Here is a tiny trained network, its code and every weight. The questions are about switching its units off for an input and a target symbol, where a switched-off unit gives its printed mean instead of its output.

import numpy as np


def w(rows, s, z=0):
    codes = np.array(rows[::2]) - 128.0
    scale = np.full(codes.shape[1], s)
    scale[-1] = z or s
    return codes * scale


def norm(h):
    return h / np.sqrt((h * h).mean(-1, keepdims=True) + 1e-5)


def f(y):
    return y / 2 * (1 + np.tanh(0.7978845608 * (y + 0.044715 * y**3)))


def softmax(a):
    e = np.exp(a - a.max(-1, keepdims=True))
    return e / e.sum(-1, keepdims=True)


def log_softmax(a):
    a = a - a.max(-1, keepdims=True)
    return a - np.log(np.exp(a).sum(-1, keepdims=True))


def net(x, mask):
    ids = ['γεζηθλμξπσφψ'.index(c) for c in x.split()]
    T = len(ids)
    res = E[ids] + P[:T]
    r = norm(res)
    for j in range(2):
        rows = slice(4 * j, 4 * j + 4)
        q, k, v = (r @ M[0][rows].T for M in (Q, K, V))
        z = softmax(np.where(np.tri(T) > 0, q @ k.T / 4**0.5, -1e9)) @ v
        o = O[0][rows]
        res = res + np.where(mask[j], z, o[:, -1]) @ o[:, :-1]
    y = f(norm(res) @ A[0][:, :-1].T + A[0][:, -1])
    res = res + np.where(mask[2:10], y, B[0][:, -1]) @ B[0][:, :-1]
    return log_softmax(norm(res)[-1] @ U[:, :-1].T + U[:, -1])


Q, K, V, O, A, B = {}, {}, {}, {}, {}, {}
E = w([
[139,191,130,44,59],'γ',
[17,59,82,80,242],'ε',
[204,206,146,116,123],'ζ',
[178,218,139,95,100],'η',
[197,224,145,119,114],'θ',
[23,63,148,255,180],'λ',
[229,155,207,126,89],'μ',
[100,38,125,250,137],'ξ',
[169,68,51,152,182],'π',
[52,95,114,213,105],'σ',
[147,41,111,233,147],'φ',
[120,56,57,195,164],'ψ',
],0.0063)
P = w([
[92,47,117,188,193],'0',
[95,111,129,183,175],'1',
[88,133,131,171,156],'2',
[97,136,124,159,142],'3',
[102,138,119,154,130],'4',
[113,138,113,148,117],'5',
[121,138,108,142,101],'6',
[135,135,101,140,86],'7',
[145,138,91,136,66],'8',
[157,156,75,142,46],'9',
[175,153,64,137,30],'10',
[184,155,51,131,3],'11',
],0.0061)
Q[0] = w([
[227,245,104,98,60],'H0',
[49,54,137,144,198],'H0',
[34,39,65,172,251],'H0',
[158,194,184,200,85],'H0',
[15,56,90,92,253],'H1',
[187,108,135,141,76],'H1',
[161,108,178,204,130],'H1',
[216,90,169,254,91],'H1',
],0.0078)
K[0] = w([
[157,135,43,182,24],'H0',
[98,109,195,89,191],'H0',
[95,115,221,23,227],'H0',
[133,111,2,168,99],'H0',
[100,102,169,110,233],'H1',
[128,89,52,123,81],'H1',
[110,74,89,221,98],'H1',
[160,87,32,242,74],'H1',
],0.007)
V[0] = w([
[202,174,79,151,132],'H0',
[108,148,254,102,175],'H0',
[174,90,119,48,218],'H0',
[129,70,145,204,122],'H0',
[125,166,19,191,105],'H1',
[168,158,231,107,69],'H1',
[135,165,25,81,198],'H1',
[113,164,167,139,167],'H1',
],0.0051)
O[0] = w([
[81,163,107,73,160,210],'H0',
[195,114,21,149,15,60],'H0',
[254,167,175,48,148,68],'H0',
[67,167,201,131,56,253],'H0',
[38,63,33,134,154,249],'H1',
[195,87,213,224,164,85],'H1',
[137,78,7,36,149,79],'H1',
[149,110,134,184,108,131],'H1',
],0.0046,0.0022)
A[0] = w([
[185,183,218,121,105,81],'N0',
[2,82,177,217,145,143],'N1',
[47,144,207,116,161,64],'N2',
[125,51,109,133,243,91],'N3',
[182,85,122,65,192,3],'N4',
[198,5,86,188,193,111],'N5',
[175,172,154,166,47,70],'N6',
[241,40,113,107,228,22],'N7',
],0.0071,0.0057)
B[0] = w([
[139,83,144,60,48,203],'N0',
[48,118,85,202,227,254],'N1',
[101,238,203,100,216,138],'N2',
[150,129,212,236,34,138],'N3',
[43,158,193,210,96,107],'N4',
[8,178,193,205,216,153],'N5',
[140,94,115,210,2,183],'N6',
[169,55,138,118,194,110],'N7',
],0.0072,0.0043)
U = w([
[152,34,154,108,166,120],'γ',
[144,90,133,132,140,51],'ε',
[188,48,143,118,183,141],'ζ',
[118,36,46,64,131,119],'η',
[224,170,28,137,153,129],'θ',
[86,21,23,119,130,139],'λ',
[206,43,163,181,14,232],'μ',
[68,131,159,189,67,2],'ξ',
[159,173,173,35,132,154],'π',
[63,40,132,254,208,207],'σ',
[77,176,188,168,99,21],'φ',
[74,223,227,88,189,112],'ψ',
],0.0067,0.0044)

Each question gives the input, a string of symbols that net reads in full, and the target symbol t.
The units are the heads (4 rows each of Q, K, V and O) and the neurons (one row each of A and B). Each row of codes is followed by its name. A weight is (code - 128) times the scale printed after its matrix; where a second scale follows, it is the last column's (O, A, B and U).
mask holds one flag per unit, heads first, then neurons. A switched-off unit (its flag False) gives its mean, the last column of its rows in O or B, instead of its output. The means were averaged over made-up inputs and are rounded, as every weight is.
A unit's drop is (log p(t) with every unit on - log p(t) with that unit switched off) / (log p(t) with every unit on - log p(t) with every unit switched off).
The circuit of an input: a set's keep is (log p(t) with only the set's units on - log p(t) with every unit switched off) / (log p(t) with every unit on - log p(t) with every unit switched off). Starting from all 10 units, units are removed one at a time, each time the one whose removal leaves the highest keep (on an exact tie, the one counted first), for as long as the keep stays at least 0.8.
circuit, biggest first: the units of the circuit, biggest drop first
top k neurons: the k neurons with the biggest drops, biggest first
which heads matter: for each layer, one digit per head in row order, 1 if its drop is at least 0.15 and else 0, layers parted by /
input ζ ε μ ψ μ μ, target ψ: which heads matter	11
input σ ε μ θ θ γ θ, target θ: which heads matter	10
input ψ λ θ θ ζ θ σ ψ η, target ψ: circuit, biggest first	H0, N2
input θ γ ζ μ θ σ μ, target σ: which heads matter	10
input θ ε μ ψ γ, target ψ: circuit, biggest first	H0, N2
input η μ θ σ μ ζ ξ η, target σ: circuit, biggest first	H0, H1
input γ μ ε μ η γ θ θ η θ π, target σ: which heads matter	00
input θ μ ζ γ, target μ: circuit, biggest first	H1, H0, N1
input μ μ μ γ π π γ, target π: which heads matter	10
input ζ θ η π λ θ ψ π θ η, target π: which heads matter	10
input ψ ζ π ξ θ γ θ, target θ: top 3 neurons	N0, N3, N1
input μ μ θ θ γ ζ, target θ: top 2 neurons	N1, N3
input μ μ μ φ ψ μ π μ ε ψ ζ, target ψ: circuit, biggest first	H0
input μ η ε ψ θ γ, target ψ: which heads matter	11
input ζ λ θ μ η, target μ: which heads matter	01
input μ θ θ η, target θ: circuit, biggest first	H0, N1, N3, H1
input ξ μ μ μ, target μ: which heads matter	00
input ε ξ ε λ σ θ, target σ: which heads matter	10
input θ γ σ μ ε σ γ, target σ: circuit, biggest first	H0, N1, H1
input π μ ε μ π μ, target π: which heads matter	10
input ε ζ π ζ, target π: circuit, biggest first	N1, H0
input η σ μ μ ψ θ λ π θ, target π: top 2 neurons	N1, N5
input π σ γ γ ε μ ε γ, target μ: which heads matter	01
input π θ θ ζ, target θ: top neuron	N0
